[128 = 0]
1: [147 156 171 128 100 114 104 132 107 149 129  88 141 126 137 137  88 170
 129  92  96 165 123 122 115 127 109 123 147 164 143 124 139 146 153 195
 156 109 132 114 103 115 174 152 111 125 149 153 176 129 144 112  80 168
 169 115 167 143 127 123 108]
2: [103 101 123 113 164 144 166 138 148 109 130 131 112  90 154 129  82 125
 129 175 141 183 151 150 200  87 168 141 124 126 144 138  87 113 134 255
 119 101 125 137 130 134 122  87 152 113 144  85 167 124 165 142 141 145
 140 114 122 129 144 111 157]
3: [129  96 127  59 227 202 128 145  79 153 150 132  80  37  91 122  72 111
  52 123 120 143 146 115  64 200 150 129 129  89 100 143 139 189 156   1
  57 142 141  12 119 128 122  95 113 117  62 108 166 188  55 147 137 148
 160 144 117 130 128 147 201]
4: [113 136 135 105 161 103 130 146 142  84 112 127  91  94 127 147 102  97
 154 119  84 121 142 166 200 118 129 155 143 128 155 108 108 147 122 199
 125 140 148 140 106 118 110 162 131 129 154 147 107 116 160 152 167 178
 120 115  87 167 197 103 133] : 2 1
5: [111 117 119 126 161 161 181 145 117  90 125 117 126 124 159 112  80  87
 144 196 127 144 134 115 150 108 161 106 142  95 110 161 119  88 130 136
  76 117 147 111 135 138 106 163 163 115 136  66 127 126 129 142 149 126
 120 127 169 117 103 125 170] : 2 4
6: [119 127 109  84 215 161 153 169 120 149 150 133 105 143 109 143 113 125
  84 116 186 139 126 151  98 172 152 133 149 106  79 125 149 159 152  26
 114 121 123  73 106 121 114 111 121 111 100  95 135 159 106 140 193 144
 143 166  52 103 135 146 162] : 3 5
7: [109 140 108  78 201 156 169 137 114 143 144 146  58 133 119 103 105 139
 108 175 128 158 127 142  91 190 131 120 174  77  76 119 154 133 126  29
 115 109 127  72 127 116 131  96 130 126 108 110 142 166 115 144 133 144
 139 173 113 114 156 127 169] : 6 3
8: [102 130 133 109 148 117  92 149 160  99 113 116  87  68 125 133  77  66
 133 145  75 181 131 156 187  94 168 147 170 102 147 105 108 117  94 214
 115 146 144  89 124 137  93 136 105 139 130 168 106 142 172 118 187 202
 137 139 131 150 165 125 135] : 4 2
9: [111 143  88 130 149 143 217 146 143 120 132 136 100 138 122  93 103 107
 132 165 146 135 140 117 107 120 130 114 136  86 111 134 120 131  94 126
  97 103 138 109 132 156 116 131 153 126 122  59 127 101 106 131 180 120
 137 123 137 120 121 150 144] : 5 7
10: [111 135 116 103 169 144 209 148 126 129 144 135  69 145 106 110 108 103
 128 180 150 140 124 124  79 180 119 117 148  99  92  98 170 120 110  85
  94 107 123 130 146 143 126 132 156 126 114  87  73 136  75 170 174 139
 123 160 120 121 140 146 146] : 9 7
11: [133 186 109 125  70  97 102 141 160 100 130 102 149 150 164 131  94 150
 133  91 138 173 113 158 187  88  98 113 154 179 125 163 103 132 136 109
 185 130 132 151  98 102 148 195 119 121 133 164 162 129 180  85 110 149
 170  77 111 125 154 114  69] : 1 4
12: [137 140 158 153 170 135 102 116 131 129 115 118 130 112 125 106  83 132
  86 118  60 147 121 148 132 118 111 100 132 142 159 152 138 150 110  19
 119 152 166 101 146 115 152 169 113 141 103 153 132 135 131  95  80 125
 155  68 173 176 128 129 122] : 1 11
13: [ 99 100 118 123 196 115 151 128 109  78 144 116  87  46 135 133  87  73
 144 152 116 177 117 162 167 104 146 120 131 147 148 139 118 141 127 255
  92 136 161  92 113 132 145 105  82 118 147 110 117 135 159 132 128 181
 120 127 147 167 124 148 174] : 2 8
14: [115 109 115 100 170 123 143 124 135  82 132 145 105  95 142 153 100  77
 185 158 121 163 164 151 183  69 167 147 116 132 146 119 102  95 139 255
 119 117 166  80 131 125 139  82 122 113 165 108 111 142 162 132 159 162
 118 138 117 138 165 123 161] : 2 13
15: [124 143 126 142   1 120  85  92  84 192 126 124 169 136 128 132  70 149
  68 110 150 103 139 110  83 121 128 152 131 120 132  99 136 163 139  47
 128 110 148  95 142 143 158 130 116 147  86 165 159 134  99 127 157 107
 138  83 135 155 129 139 130] : 12 1
16: [139 174 125 158   1  89  95 121 120 229 141 155 164 143 123 153  92 175
 130 112 208 112 152 134 132  96 130 114 112 122 125 108  72 166 130  67
 189  97 119 155  78 145 149 145 142 155 132 182 155 127 118 148 178 120
 151 117  80  98 130 111  87] : 15 11
17: [115 107 144 118 216 120 165 128 145  62 150 118 130 100 145 140  81  92
 180 163 138 116 143 104 165 107 158 154 117 112 135 141 104  99 113 255
 108 130 138  92 122 141 116  71 138 103 179 113 154 133 186 145 151 147
 124 137 157 128 104 133 175] : 14 2
18: [133 149 144 127  87 102  77 126 116 108 115 124 139 143 133 104  64 189
 117 101 108 155 130 132 136 127 105  85 133 123 154 149 106 129 151 159
 173 131 138  92 105 113 126 140 112 130 117 168 170 147 163  91  82 122
 163 103 162 107 136 135  70] : 1 11
19: [107 133 112 117 165 156 212 144 150 150 161 105  79 163 127 120 150 123
 161 159 155 155 114 113 101 136 117 114 111 116  85 126 129 113 113  76
 120  99 119 156 132 149 117 155 150  81 112  68  93 119  90 152 176 121
 115 120 131 123 141 142 138] : 10 9
20: [115 118 125  81 185 166 163 137 122 128 161 134 103 115 119 154 110 112
  70 124 163 159 121 131  81 173 150 126 138  96  77 110 165 119 132  16
 128 121 144  78 117 131 131 129 142 124  84 108 150 161  95 126 188 133
 162 156  86 124 168 147 194] : 6 7
21: [108 168 106 108 111 101  98 141 150 126 111 124 133 116 124 136 113  78
 125 122  75 158 134 158 173 100 139 140 115  98 171 116 117 128  84 163
 118 125 149 149  95 124 125 151 109 124 124 147 113 107 166 131 156 158
 128 102  93 138 142 134 118] : 4 8
22: [127 135 129 114 177 107 144 128 156 126 134 113 116 105 126 149 113  78
 193 155 111 129 130 145 213  84 146 128  81 105 169 123 124 155 103 255
 125 154 134 122 100 141 133 115 139 118 182 104 139 131 173 128 152 174
 133 131 101 128 165 141 139] : 14 4
23: [150 153 149 141  39 105  67 115  90 205 111 131 142 129  90 156  86 199
 148 131 130 147 105 116 118 104 107 110 124 129 130 110 138 146 138 140
 149  94 146  82 107 140 179 145 119 162 111 161 158 146 141 167 139 148
 163  90 153 165 131 151 113] : 1 15
24: [145 166 142 116 119  94 114 121 153 108 131  87 129 141 164 104  95 140
 112  99  86 155 138 148 152 148 119 116 130 149 139 189 121 154 110  82
 126 138 116 134 111  73 135 170 119 125 111 156 122 111 177  94 112 150
 151  78 160 129 150 113 112] : 11 12
25: [144 171 150 126 107 114  73 102  98 146 118 113 144 126 131  89  80 179
 132 107  95 180 126 128 117 131  88 136 169 142 139 138 150 108 159 163
 157 104 132  78 143  91 163 147 119 128 122 165 154 129 145 115  51 132
 150  96 190 139 102 121 115] : 1 18
26: [158 154 132 109 122 129 127 162 151  98 125  96 129 144 150 109  80 160
 125  83  81 179 114 132 154 118 120 112  63 150 129 180 112 148 141  63
 155 157 138 138  99 101 116 182 131 131 101 146 142 122 161 105 107 157
 147  83 132 135 147 118 108] : 24 11
27: [147 151 143 130 131 125  99 139 147  87  98  86 147 135 135 122  99 154
 123  81  81 160 129 122 165 115  83 108 169 148 138 149 121 141 135  96
 165 139 123 136 122 123 130 167 127 147 117 134 150 126 177 103  68 149
 134 102 128 131 144 113  94] : 24 26
28: [141 178 139 161  24 110  66 115  86 207 120 153 154 140 121 129  80 191
 114 130 144 131 140 134  92  95 112 141 112 125 125 128 133 152 151 107
 129  79 125  97 108 111 171 145 122 147 122 175 168 144  82 131 113 116
 134 109 124 149 144 127  93] : 23 15
29: [104 119 114 112 193 148 180 123 137  78 129 104  97 118 145 131  90 103
 143 174 132 157 124 150 190  73 169 138 132 120 143 133 103 107 128 255
 103 141 142  94 112 135 161  80 107 130 188  59 141 152 161 139 173 165
  99 121 129 112 154 126 152] : 14 2
30: [119 130 107 108 188 134 145 154 101 131 169 128  82 140 106 138 107 120
 102 144 153 161 139 142  99 189 142 154 134 101  46 126 157 159 128  57
 135 120 131 103 140 136 122  88 133 103 110 110 177 139  98 136 186 136
 138 163  89  94 119 131 177] : 6 20
31: [158 188 167 146  54 126  97 107 101 167 149 128 138 140 129 127  75 185
 161 107 141 176 154 146 151 123 105 136 162 155 121 118 149 148 150 163
 158 109 132  77  91 121 196 133 126 138 135 159 187 144 115 117 122 150
 166 122 143 155 149 157 113] : 1 23
32: [137 113 127 106 164 135 122 124  77 135 160 145 144 117 123 154  73 154
  48 122 144 129 141 117  65 172 158 132 168 103 114 143 173 145 145   1
 105 141 137  87 140 154 117  68 120 124  83 113 188 141  97 115 141 117
 146 140 100 107 130 114 180] : 20 30
33: [113 119  95  97 136 110 147 127 148  90 125 122 134 107 155 153  94  77
 179 135 134 130 128 141 234  85 137 143 116 116 157 106  97 126 101 255
 128 133 125 136 108 141 136 149 129 116 149 131 120 127 175 144 165 185
 126 103  92 159 169 124 118] : 22 4
34: [134 153 120 118 100 129 131 134 157 133  97 123 112 133 149 136  77 120
 148  89  88 146 129 141 183 116  90 129 132 142 138 151  99 121 106  81
 188 123 115 159 109 100 109 146 138 122 129 160 137 116 169  99  84 162
 150  78 140 130 130 113 107] : 27 24
35: [111 102 108 133 158 177 194 144 151 101 134 149  71 131 172  92  95  86
 120 193 124 158 137 101 116 135 141 120 118 123 135 142  98 106 113 146
  92 106 160 121 137 142  90 101 130 122 126  75 111 106  95 142 125 113
 102 107 180 135 115 138 147] : 5 9
36: [ 95 114 102 123 159 148 206 139 139 130 147 152  79 134 168  88 111 105
 125 161 151 157 108 127 124 133 132 110 116 144 116 140 108 108 118 117
  96  89 149 135 165 168 131 142 133 120 116  75 131 127 103 178 165 132
 134 144 161 123 146 143 163] : 9 35
37: [171 179 138 118 134  98  84 137 140 130 131 126 123 129 145 120  91 159
  92  76  94 176 138 125 137 130 114 128 135 153 132 145 111 139 146 104
 143 157 167 106 103 123 152 176 109 134 115 175 151 156 167  94  88 138
 158 100 167 104 143 123  82] : 18 27
38: [147 142 144 138  84  97  94 129 125 141 125 121 128 143 149 108  72 183
 108  78 104 157 103 154 134 121  90 102 124 147 154 177 132 141 148 179
 164 134 136 123 115 123 168 166 133 133 154 161 184 137 179 131  88 119
 156  84 166 112 167 117  82] : 18 1
39: [127 162 160 157  95 125 107 120 110 161 131 115 102 145 115  95  85 167
 116 114 102 157 121 128 120 121  92 112 137 133 115 128 122 149 157 195
 145 114 139  85 103 109 144 133 121 127 141 187 185 156 151 118 103 148
 148 129 168 122 121 125 115] : 1 18
40: [136 147 140 129  67 129  71 108  87 135 124 120 164 130 114 149 113 159
 104 109 158  98 119 136 105 162 134 123 126 121  97 125 126 143 135   1
 114 105 168 108 107 169 153  94 130 170  71 116 180 170  92 172 153 113
 148 112 101 125 137 106 158] : 15 32
41: [ 87 115 115 117 190 157 209 114 129 108 151 133 120 133 152 103 104  92
 167 181 137 165 122  97 138 117 143 130 111 132 159 147  81  91 108 194
  92 101 149 106 151 156 113 104 136 141 151  61 133 101 132 127 156 134
 110 131 154 127 139 134 192] : 35 5
42: [146 136  83  96 188 175 202 141 111 125 156 135  72 117  98 105 111 104
  92 126 168 158 148 141  95 180 127 125 166  99  76 109 136 117 101  82
 130 115 156  73 130 128 139 120 130 133 111  94 117 124  70 164 171 127
 136 144 119 127 122 117 183] : 10 7
43: [ 87 128 129 110 158 125 154 137 141  94 124 125 102  69 114 140  91  66
 142 150  99 162 116 169 190  80 132 142 115 141 154 100 120 134 124 255
 103 126 151 104 109 124 138 116 114 113 146 125 164 119 172 132 146 174
 116 103 116 148 176 116 162] : 13 14
44: [115 135 122 106 177 141 200 160 115 142 143 127  83 164 129 118 122 106
 152 152 164 161 111 115 101 143  98 113 137 119  68 115 147 116 112 129
 124 110 134 168 118 130  88 166 137 129 133  75 103 156  53 146 153 147
 112 133  96 141  95 150 145] : 19 10
45: [106 131 107 130 139  94 148 151 142  82 121 109 125 112 153 146  89  74
 187 104 135 133 137 174 228  90 142 137 119 104 127 111  96 136 110 255
 138 119 108 155  93 148 153 126 120 140 189  79 144 139 160 159 150 186
 121 133  67 126 161  99 119] : 33 22
46: [121 146 121 106 149 167 192 144 125 119 138 127  72 127 145 123 130  80
 149 174 166 168 143 118 124 134 146  97 133 128  94 140 134 115 131 123
 103  98 153 141 143 153 119 141 124 135 121  46 120 116  65 149 192 126
 135 141 150 126 142 121 139] : 36 9
47: [141 141  96 116 120 104 109 158 172  87 124 122 125 124 140  97  84 141
 136 117  94 141 116 126 192 107 120 104 157 123 146 174  77 125 116  98
 179 155 124 163  88  91  92 189 106 113 135 163 124 103 181 103 118 150
 149  81 131 136 144  99  96] : 34 24
48: [151 140 155 143  52 126  66 109  76 201 122 153 187  94 119 124  77 130
  72 123 136  98 126 100  98 144 135 152 157 110 119 120 126 163 144   1
  98 123 128 103 135 126 154 105 120 127  73 157 158 140 102 124 130 100
 161 137 119 134 101 157 165] : 15 40
49: [105 114 110 121 165 144 191 126 172  70 119 103  98 124 163 115 131 120
 165 167 161 157  98 135 175  98 136 121 125 149 152 133  88 116 108 255
 113 116 139 142 118 159 135  82 135 110 179  55 137 128 153 122 159 128
 133 136 131 125 137 127 150] : 29 2
50: [145 132 139 130  84 153  87 126 116 170 115 155 134 108  92 146  95 132
  78 130 155  95 127 139  80 131 162 167 132 108 115 118 133 153 168   1
  98 116 133  77 128 150 139  95 142 132  65 114 166 148  92 143 148  84
 152 139  99  94 107 136 151] : 48 40
51: [ 97 122 128  93 122 167 192 144 119 143 136 150  84 164 142  80  95 115
 149 165 147 158 107 102 105 139 128 136 124  89 118 130 122 105  93 117
 107 107 134 145 128 152 129 140 136 121 124  71 128 103  92 142 138 135
 132 122 123 139  99 110 170] : 9 36
52: [160 169 142 123  27 119  89 115  85 189 113 131 119 130 134 124  63 148
 121 111 125 148 115 118 105 117 118 127 112 130 129 140 141 134 140 174
 140  98 141   1 101 132 189 162 122 137 148 160 169 131 123 126 141 158
 153 112 145 135 132 148 110] : 23 31
53: [120 136 134 146 129  97   5 154 152 107 110 115 116 109 122 141 103  80
 169 115  96 174 128 161 206  74 125 140  89 111 142 110 114 160 107 219
 122 138 134 163  97 136 135 147 130 137 159 122 116 111 158 144 191 186
 133 106  99 136 170 116 145] : 21 4
54: [122 134  88  96 152 152 228 126 141 142 106 128  97 166 152 107 114  98
 145 161 162 137 112 118 102 144 127  98  96 111  93 125 116 127  93 100
 120 108 130 136 130 157 119 153 131 115 118  86 115  96 114 142 173 154
 124 134 120 114 120 143 117] : 9 19
55: [128 150 123 110 159 137 167 144 130 139 144 141  76 157 132 127 115  78
 158 158 173 144 141 145  97 185 114 117 107  98  98 119 170 110  99 100
  96 111 135 134 141 151 150 145 164 138 115  95 100 126  59 134 183 138
 129 117  97 121 121 126 163] : 10 44
56: [133 140 117  94 212 163 162 147 104 148 161 148 100 104 115 142 116 100
  85 135 148 127 130 122  85 181 138 140 134  96  68 120 173 150 127   1
  95 146 128  65 130  98 129 108 151 123  88 135 135 158  95 139 180 129
 170 176  80 135 123 134 183] : 20 6
57: [138 128 155 143   7 130  75  90  87 184 113 141 139  78 100 141  85 151
  90 133 108 131 120  97  89 142 117 135 122 123 132 121 124 143 137  49
  99  92 181  92 109 123 165 132 112 165  95 180 156 133 115 149 126 119
 140 121 171 130  96 149 121] : 15 48
58: [145 158 159 171  47 119  71 114  97 192 108 113 109 112 148 121 103 155
 101  99 144 171 134 123  96 128  90 122 150 161 120 121 140 152 111 189
 126 117 138  93  98 129 163 133 113 138 135 162 158 149 138 127 109 142
 133 115 179 134 134 144  86] : 39 1
59: [117 130  96 103 145 132 219 137 157  94 133 132 117 163 166 134 102 119
 183 198 205 146 125 123 198 103 143  81 121 125 102 137  51  97  90 147
 153  86 148 158 120 173 126 127 160 116 149  71 139 132 147 139 192 121
 117 131 113 121 153 124 141] : 49 54
60: [115 117 122 110 123  94 132 165 160 104 117 106 131 116 129 152 107  92
 183 115 127 134 135 144 203  66 142 116 103 135 145 111  95 151 108 217
 126 132 127 170 100 135 134 147 141 152 173 135 108 127 172 161 184 192
 109 136  86 122 151 127 123] : 33 45
61: [126 115 125  81 201 144 179 151  97 122 182 129  90 110 124 145 146  96
  87 127 189 150 113 145 111 163 141 132 148  95  57 126 125 152 128  20
 119 104 136  76 127 150 113 126 148 103 138  92 168 180  71 154 176 131
 143 142  65 114 150 122 153] : 6 20
62: [123 172 136 104 116 127 104 155 153  71  99 110  98  95 129 120  94  96
 136 113  52 137 124 146 155 112 128 141 130 104 163 137 107 145  87  91
 130 148 136 114 102 108 110 160 101 126  77 161 103 131 190 118 143 157
 121  86 143 151 135 128 131] : 21 24
63: [103 124  91  98 133 104 145 135 152  68 120 104 122 119 116 133 115  93
 181 113 137 178 132 154 220  79 143 147 112 114 128 134  88 126 115 255
 103 146 134 135 113 140 166 123 107 145 152 115 138 117 185 137 162 164
 110 149 116 132 166 124 139] : 33 45
64: [129 152 115 113 154  88 107 138 134  76 130  99 127  84 132 132  77  81
 167 138 117 139 137 146 215  73 143 152 133 103 129 116  89 125 109 251
 128 131 159 139  97 123 122 143 121 124 152 125 115 135 164 137 153 157
 123 111 125 158 157 131 127] : 33 63
65: [121 182 118 128 117 114 106 137 178  99 103 130 111  75 128 134 116  85
 144  90  89 143 138 161 189 111 125 123 127 111 156 129 104 153  82 119
 128 149 130 141 110 157 118 157 102 139 128 141 104 122 164 100 154 153
 121  92 100 147 157 135 116] : 21 62
66: [110 149 117 124 133 116 105 145 147 130  99 114 128  77 113 132  88  89
  96 123  89 147 136 140 180  85 154 127 109 118 163 135 120 150  68 147
  92 129 125 123 109 143 110 158  96 145 134 132 118 151 144 138 176 153
  96  73 117 110 154 102 127] : 21 65
67: [141 116 115 104  92 151 107 140  90 156 161 143 162 110 112 122 111 138
  89 113 152  77 122 128  93 144 172 164 115  96  77 117 108 158 136   1
 138 139 133  85 111 120 133  78 144 119  93 145 172 162 107 127 162  99
 164 146  41  93 146 116 131] : 50 40
68: [128 160 139 151   1 127  79  90  76 210 115 143 159 112 110 103  70 162
 113 147 124 133 143 109  65 128 115 103 109 143 142 102 130 131 153 118
 141  92 134 105  98 148 160 120 114 130 118 184 155 133 101 143 116 129
 131 134 158 147 118 126 131] : 28 57
69: [107 117 111 113 161 124 135 162 152  67 148 104 110  78 164 143  99  99
 204 160 144 153 120 160 195  99 158 159 130 130 133 115  96 100 135 255
  78 145 142 111 127 155 145  78 110 115 173  88 142 147 173 130 168 145
 123 150 146 167 156 129 170] : 14 29
70: [112 133 112 129 184 175 232 158 123 143 124 146  53 109 136 101  90 111
 115 183 145 149 132 150  82 138 122 125 134  96 109 128 134 119 111 117
  92 111 166  82 127 130 106 116 157 137  94  97 110 127  86 130 180 144
 121 134 178 135 137 157 142] : 9 10
71: [139 161 143 122  89 114  75 169 140  99 111 122 155 100 143 119  94 117
  95 111  85 139 131 138 133  91 131 109 154 138 162 166 117 147  95  46
 136 134 131 148  98 118 119 161 109 140 120 172 111 113 194  93 120 138
 136  91 139 118 148 110 103] : 24 62
